Below are the code and all the weights of a small trained network. Each question names an input and a class and asks about switching units off, where a switched-off unit gives its printed mean instead of its output.

import numpy as np


def w(rows, s, z=0):
    codes = np.array(rows[::2]) - 128.0
    scale = np.full(codes.shape[1], s)
    scale[-1] = z or s
    return codes * scale


def norm(h):
    return h / np.sqrt((h * h).mean(-1, keepdims=True) + 1e-5)


def f(y):
    return np.maximum(y, 0)


def log_softmax(a):
    a = a - a.max(-1, keepdims=True)
    return a - np.log(np.exp(a).sum(-1, keepdims=True))


def net(x, mask):
    res = np.array(x, float).reshape(1, 2) / 4 @ E
    u = 0
    for l in range(2):
        y = f(norm(res) @ A[l][:, :-1].T + A[l][:, -1])
        res = res + np.where(mask[u : u + 7], y, B[l][:, -1]) @ B[l][:, :-1]
        u += 7
    return log_softmax(norm(res)[-1] @ U[:, :-1].T + U[:, -1])


A, B = {}, {}
E = w([
[166,23,57],'x0',
[206,113,254],'x1',
],0.0071)
A[0] = w([
[4,75,117,240],'0.n0',
[92,38,137,169],'0.n1',
[41,217,171,254],'0.n2',
[177,157,142,231],'0.n3',
[184,44,155,140],'0.n4',
[181,110,105,62],'0.n5',
[81,139,81,140],'0.n6',
],0.012,0.0029)
B[0] = w([
[202,166,149,210],'0.n0',
[174,118,147,182],'0.n1',
[173,239,254,254],'0.n2',
[193,88,157,184],'0.n3',
[60,45,135,207],'0.n4',
[100,161,185,153],'0.n5',
[143,196,156,188],'0.n6',
],0.0092,0.0078)
A[1] = w([
[29,93,142,139],'1.n0',
[88,125,118,73],'1.n1',
[107,212,68,165],'1.n2',
[248,102,136,221],'1.n3',
[116,186,207,36],'1.n4',
[77,194,137,138],'1.n5',
[77,160,117,2],'1.n6',
],0.016,0.0035)
B[1] = w([
[161,70,214,149],'1.n0',
[122,148,121,128],'1.n1',
[151,162,187,174],'1.n2',
[106,126,78,247],'1.n3',
[135,159,151,222],'1.n4',
[115,8,220,173],'1.n5',
[164,172,105,128],'1.n6',
],0.015,0.011)
U = w([
[167,173,81,120],'0',
[32,132,110,29],'1',
[148,153,226,186],'2',
[101,83,50,165],'3',
[38,108,142,2],'4',
[133,3,176,161],'5',
],0.023,0.0091)

Each question gives the input, the list of numbers given to net, and the class t.
The units are the neurons (one row each of A and B). Each row of codes is followed by its name. A weight is (code - 128) times the scale printed after its matrix; where a second scale follows, it is the last column's (A, B and U).
mask holds one flag per neuron, layer by layer. A switched-off neuron (its flag False) gives its mean, the last column of its row in B, instead of its output. The means were averaged over made-up inputs and are rounded, as every weight is.
A unit's drop is (log p(t) with every unit on - log p(t) with that unit switched off) / (log p(t) with every unit on - log p(t) with every unit switched off).
The circuit of an input: a set's keep is (log p(t) with only the set's units on - log p(t) with every unit switched off) / (log p(t) with every unit on - log p(t) with every unit switched off). Starting from the 12 units with the biggest drops (on a tie, the unit counted first), units are removed one at a time, each time the one whose removal leaves the highest keep (on an exact tie, the one counted first), for as long as the keep stays at least 0.8.
units of the circuit, in order: the units of the circuit, biggest drop first
unit that matters most: the unit with the biggest drop
top k neurons: the k neurons with the biggest drops, biggest first
k most important neurons of layer l: the k neurons of layer l with the biggest drops, biggest first
drop when u is switched off: that unit's drop, to one decimal
input [7,-1], class 3: units of the circuit, in order => [1.n5, 1.n3]
input [5,4], class 5: unit that matters most => 0.n4
input [0,0], class 0: 3 most important neurons of layer 0 => [0.n2, 0.n6, 0.n5]
input [7,-6], class 3: 2 most important neurons of layer 1 => [1.n4, 1.n3]
input [2,3], class 5: top 2 neurons => [0.n4, 0.n2]
input [6,-1], class 3: top 2 neurons => [0.n1, 1.n5]
input [4,-8], class 0: top 3 neurons => [0.n2, 0.n0, 1.n5]
input [4,-3], class 3: top 2 neurons => [0.n2, 1.n3]
input [3,8], class 5: drop when 0.n2 is switched off => 0.2
input [3,-7], class 0: drop when 0.n2 is switched off => 0.6
input [4,2], class 5: drop when 0.n1 is switched off => 0.0
input [5,-4], class 3: 2 most important neurons of layer 1 => [1.n3, 1.n4]
